Below are the code and all the weights of a small trained network. Each question names an input and a class and asks about switching units off, where a switched-off unit gives its printed mean instead of its output.

import numpy as np


def w(rows, s, z=0):
    codes = np.array(rows[::2]) - 128.0
    scale = np.full(codes.shape[1], s)
    scale[-1] = z or s
    return codes * scale


def norm(h):
    return h / np.sqrt((h * h).mean(-1, keepdims=True) + 1e-5)


def f(y):
    return np.maximum(y, 0)


def log_softmax(a):
    a = a - a.max(-1, keepdims=True)
    return a - np.log(np.exp(a).sum(-1, keepdims=True))


def net(x, mask):
    res = np.array(x, float).reshape(1, 5) / 4 @ E
    u = 0
    for l in range(2):
        y = f(norm(res) @ A[l][:, :-1].T + A[l][:, -1])
        res = res + np.where(mask[u : u + 13], y, B[l][:, -1]) @ B[l][:, :-1]
        u += 13
    return log_softmax(norm(res)[-1] @ U[:, :-1].T + U[:, -1])


A, B = {}, {}
E = w([
[125,63,97,106,6,117,206,166,109],'x0',
[135,205,73,62,88,166,106,88,57],'x1',
[142,242,164,244,116,171,89,107,184],'x2',
[239,172,151,163,216,69,255,155,167],'x3',
[162,52,169,142,147,202,71,165,138],'x4',
],0.0088)
A[0] = w([
[159,154,129,111,142,125,159,121,152,109],'L0N0',
[145,166,132,163,88,137,118,108,116,44],'L0N1',
[121,150,119,144,189,176,100,114,129,160],'L0N2',
[138,113,128,218,208,165,89,146,133,72],'L0N3',
[166,94,140,81,94,200,54,140,122,193],'L0N4',
[104,93,118,49,74,161,6,111,106,2],'L0N5',
[142,87,129,108,119,115,153,138,133,107],'L0N6',
[118,142,137,116,214,139,145,130,136,152],'L0N7',
[146,131,152,171,150,187,46,132,134,29],'L0N8',
[143,180,131,121,72,156,120,123,127,108],'L0N9',
[130,222,136,167,16,155,118,114,134,73],'L0N10',
[136,149,93,106,148,76,133,118,106,24],'L0N11',
[102,94,124,97,54,104,184,129,139,68],'L0N12',
],0.012,0.0027)
B[0] = w([
[110,140,103,118,166,120,106,102,72,177],'L0N0',
[117,164,114,124,68,130,129,142,131,159],'L0N1',
[206,80,110,133,50,95,145,185,106,188],'L0N2',
[129,140,209,175,114,124,89,41,134,207],'L0N3',
[120,86,75,201,214,200,119,95,72,222],'L0N4',
[83,98,130,20,123,172,23,171,87,255],'L0N5',
[95,167,123,117,94,97,144,54,97,176],'L0N6',
[197,157,168,84,145,154,120,135,103,189],'L0N7',
[49,121,99,86,167,85,224,102,157,195],'L0N8',
[116,133,129,198,145,119,137,195,192,169],'L0N9',
[141,253,90,136,139,178,161,162,80,211],'L0N10',
[71,145,181,108,183,157,172,150,159,166],'L0N11',
[117,77,127,147,102,91,169,88,65,201],'L0N12',
],0.015,0.0091)
A[1] = w([
[50,142,165,124,97,50,111,125,150,85],'L1N0',
[130,98,155,133,105,54,157,165,120,42],'L1N1',
[204,113,201,126,120,63,68,135,215,36],'L1N2',
[80,79,58,57,115,142,8,195,140,62],'L1N3',
[105,140,83,103,119,125,132,76,102,110],'L1N4',
[230,99,101,165,180,100,59,105,149,86],'L1N5',
[180,137,90,72,200,142,149,164,175,98],'L1N6',
[81,43,115,182,133,178,107,111,219,109],'L1N7',
[155,44,45,84,3,52,220,92,160,94],'L1N8',
[129,235,50,197,63,153,131,211,174,3],'L1N9',
[165,199,99,136,101,145,120,163,136,155],'L1N10',
[160,155,158,97,158,86,136,123,203,144],'L1N11',
[185,148,137,180,133,103,172,116,145,152],'L1N12',
],0.012,0.0029)
B[1] = w([
[192,91,103,147,157,154,135,160,78,153],'L1N0',
[152,156,87,168,115,82,167,134,101,156],'L1N1',
[135,168,238,70,78,72,66,153,120,168],'L1N2',
[170,70,45,6,63,101,36,146,169,255],'L1N3',
[143,108,131,159,118,114,103,213,222,186],'L1N4',
[175,85,124,247,84,162,107,132,170,164],'L1N5',
[118,112,55,139,139,151,182,80,175,160],'L1N6',
[12,186,76,126,137,70,141,56,174,160],'L1N7',
[130,168,144,215,205,46,95,208,86,199],'L1N8',
[121,220,132,184,48,234,228,166,104,210],'L1N9',
[52,113,174,156,82,148,182,121,139,185],'L1N10',
[139,127,148,56,74,92,124,110,206,174],'L1N11',
[128,84,141,68,126,153,52,177,110,209],'L1N12',
],0.016,0.0097)
U = w([
[166,142,249,133,104,103,92,96,189,147],'0',
[83,221,124,167,59,214,183,173,126,205],'1',
[74,66,33,67,107,148,39,157,116,196],'2',
[178,76,117,182,154,185,117,110,122,5],'3',
[143,151,107,55,180,114,208,113,171,67],'4',
[33,121,130,183,148,118,113,63,162,89],'5',
[125,117,111,193,164,29,158,203,67,174],'6',
],0.015,0.0031)

Each question gives the input, the list of numbers given to net, and the class t.
The units are the neurons (one row each of A and B). Each row of codes is followed by its name. A weight is (code - 128) times the scale printed after its matrix; where a second scale follows, it is the last column's (A, B and U).
mask holds one flag per neuron, layer by layer. A switched-off neuron (its flag False) gives its mean, the last column of its row in B, instead of its output. The means were averaged over made-up inputs and are rounded, as every weight is.
A unit's drop is (log p(t) with every unit on - log p(t) with that unit switched off) / (log p(t) with every unit on - log p(t) with every unit switched off).
The circuit of an input: a set's keep is (log p(t) with only the set's units on - log p(t) with every unit switched off) / (log p(t) with every unit on - log p(t) with every unit switched off). Starting from the 12 units with the biggest drops (on a tie, the unit counted first), units are removed one at a time, each time the one whose removal leaves the highest keep (on an exact tie, the one counted first), for as long as the keep stays at least 0.8.
units of the circuit, in order: the units of the circuit, biggest drop first
unit that matters most: the unit with the biggest drop
k most important neurons: the k neurons with the biggest drops, biggest first
drop when u is switched off: that unit's drop, to one decimal
input [-2,8,0,8,7], class 3: 2 most important neurons -> [L0N0; L1N5]
input [-7,-5,0,-2,6], class 5: 2 most important neurons -> [L0N8; L0N4]
input [-2,-3,-4,5,2], class 0: unit that matters most -> L0N4
input [-5,-8,0,-4,3], class 5: units of the circuit, in order -> [L0N8; L0N3]
input [7,2,1,2,0], class 6: 2 most important neurons -> [L0N12; L1N8]
input [5,-8,-2,7,7], class 0: 2 most important neurons -> [L0N8; L1N2]
input [-7,6,4,-1,4], class 1: 2 most important neurons -> [L0N2; L0N10]
input [-7,6,-6,7,5], class 0: 2 most important neurons -> [L0N4; L0N10]
input [-5,-1,2,-3,6], class 5: units of the circuit, in order -> [L0N3; L0N8]
input [-3,-7,7,2,-6], class 0: 2 most important neurons -> [L0N3; L0N4]
input [6,-4,-3,0,8], class 6: 2 most important neurons -> [L0N5; L0N12]
input [8,7,-1,-4,-7], class 1: 4 most important neurons -> [L0N10; L0N9; L1N9; L1N12]
input [7,5,4,-5,-3], class 1: 2 most important neurons -> [L0N10; L1N9]
input [-8,2,8,5,1], class 0: units of the circuit, in order -> [L0N3]
input [-1,5,6,-3,6], class 1: 3 most important neurons -> [L0N10; L0N9; L1N9]
input [-8,7,-6,4,3], class 3: 2 most important neurons -> [L0N5; L1N5]
input [-3,4,5,-5,-3], class 1: 2 most important neurons -> [L0N10; L1N9]
input [-8,-1,7,0,5], class 0: 2 most important neurons -> [L0N3; L0N2]
input [-4,0,6,-4,2], class 1: drop when L0N10 is switched off -> 2.0
input [8,1,3,-4,-5], class 1: units of the circuit, in order -> [L0N10]
input [-8,2,3,2,4], class 0: drop when L0N3 is switched off -> 0.3
input [-4,0,-3,8,-6], class 4: drop when L1N6 is switched off -> 0.1
input [4,-6,-7,0,8], class 6: drop when L1N3 is switched off -> 0.1
